Here is a tiny trained network, its code and every weight. The questions are about switching its units off for an input and a class, where a switched-off unit gives its printed mean instead of its output.

import numpy as np


def w(rows, s, z=0):
    codes = np.array(rows[::2]) - 128.0
    scale = np.full(codes.shape[1], s)
    scale[-1] = z or s
    return codes * scale


def f(y):
    return y / 2 * (1 + np.tanh(0.7978845608 * (y + 0.044715 * y**3)))


def log_softmax(a):
    a = a - a.max(-1, keepdims=True)
    return a - np.log(np.exp(a).sum(-1, keepdims=True))


def net(x, mask):
    res = np.array(x, float).reshape(1, 4) / 4 @ E
    y = f(res @ A[0][:, :-1].T + A[0][:, -1])
    res = res + np.where(mask, y, B[0][:, -1]) @ B[0][:, :-1]
    return log_softmax(res[-1] @ U[:, :-1].T + U[:, -1])


A, B = {}, {}
E = w([
[185,87,224,100,220,97,107,93,133,155,68,183],'x0',
[117,47,48,112,111,99,136,84,63,142,9,50],'x1',
[114,172,151,104,113,144,181,15,128,112,200,125],'x2',
[146,105,66,184,120,110,103,114,61,212,191,187],'x3',
],0.012)
A[0] = w([
[180,179,222,148,187,145,83,182,200,112,140,170,195],'n1',
[113,107,64,153,178,124,44,112,142,162,179,144,4],'n2',
[119,109,59,142,94,158,172,72,111,85,67,78,148],'n3',
[104,150,104,133,68,103,170,87,119,194,199,140,212],'n4',
[70,153,88,124,61,139,210,75,124,58,136,121,138],'n5',
[104,138,113,79,150,121,164,142,170,16,73,113,13],'n6',
[149,181,157,110,150,75,60,118,188,121,145,246,155],'n7',
[160,67,76,163,169,130,107,105,57,168,2,104,207],'n8',
],0.0088,0.0036)
B[0] = w([
[140,8,129,149,149,2,177,185,79,90,165,218,217],'n1',
[53,93,56,71,227,195,109,143,145,190,70,79,151],'n2',
[104,159,189,97,219,74,93,83,184,86,132,133,195],'n3',
[65,179,73,182,39,201,117,184,153,182,143,218,184],'n4',
[171,158,165,72,96,144,106,43,204,146,243,39,181],'n5',
[105,212,152,80,205,157,95,214,82,181,84,174,171],'n6',
[120,66,140,204,147,63,149,147,79,95,77,231,192],'n7',
[79,83,167,173,145,67,132,132,88,99,128,159,251],'n8',
],0.0096,0.02)
U = w([
[118,204,112,48,154,153,102,191,151,104,140,86,16],'0',
[135,58,135,167,137,55,143,153,64,74,104,183,223],'1',
[135,202,63,141,64,211,119,226,92,164,149,179,247],'2',
[194,108,77,83,136,204,110,117,143,151,74,124,11],'3',
[154,213,121,140,76,144,122,42,175,77,242,69,205],'4',
[254,142,107,133,118,149,158,129,129,165,110,66,5],'5',
[200,149,219,85,165,124,110,63,142,106,72,52,71],'6',
[75,159,107,105,163,121,71,135,103,146,81,157,18],'7',
],0.0097,0.003)

Each question gives the input, the list of numbers given to net, and the class t.
The units are the neurons (one row each of A and B). Each row of codes is followed by its name. A weight is (code - 128) times the scale printed after its matrix; where a second scale follows, it is the last column's (A, B and U).
mask holds one flag per neuron, in row order. A switched-off neuron (its flag False) gives its mean, the last column of its row in B, instead of its output. The means were averaged over made-up inputs and are rounded, as every weight is.
A unit's drop is (log p(t) with every unit on - log p(t) with that unit switched off) / (log p(t) with every unit on - log p(t) with every unit switched off).
The circuit of an input: a set's keep is (log p(t) with only the set's units on - log p(t) with every unit switched off) / (log p(t) with every unit on - log p(t) with every unit switched off). Starting from all 8 units, units are removed one at a time, each time the one whose removal leaves the highest keep (on an exact tie, the one counted first), for as long as the keep stays at least 0.8.
units of the circuit, in order: the units of the circuit, biggest drop first
unit that matters most: the unit with the biggest drop
top k neurons: the k neurons with the biggest drops, biggest first
drop when u is switched off: that unit's drop, to one decimal
input [-1,-7,8,6], class 2: unit that matters most -> n4
input [-5,0,-8,-5], class 0: units of the circuit, in order -> (n1, n7)
input [-5,-4,-1,-3], class 4: units of the circuit, in order -> (n5, n7)
input [-3,-3,-7,5], class 2: units of the circuit, in order -> (n8, n1)
input [-6,-8,3,-3], class 4: top 3 neurons -> (n5, n8, n6)
input [4,4,1,-4], class 6: top 3 neurons -> (n1, n7, n4)
input [-2,-5,-1,6], class 2: top 2 neurons -> (n4, n8)
input [-5,6,0,-2], class 6: top 2 neurons -> (n3, n4)
input [-2,4,-1,0], class 6: top 2 neurons -> (n1, n7)
input [-5,-2,-5,-1], class 2: drop when n3 is switched off -> 0.2
input [-4,-4,7,8], class 2: drop when n2 is switched off -> 0.0
input [2,1,4,-1], class 4: drop when n8 is switched off -> 0.1
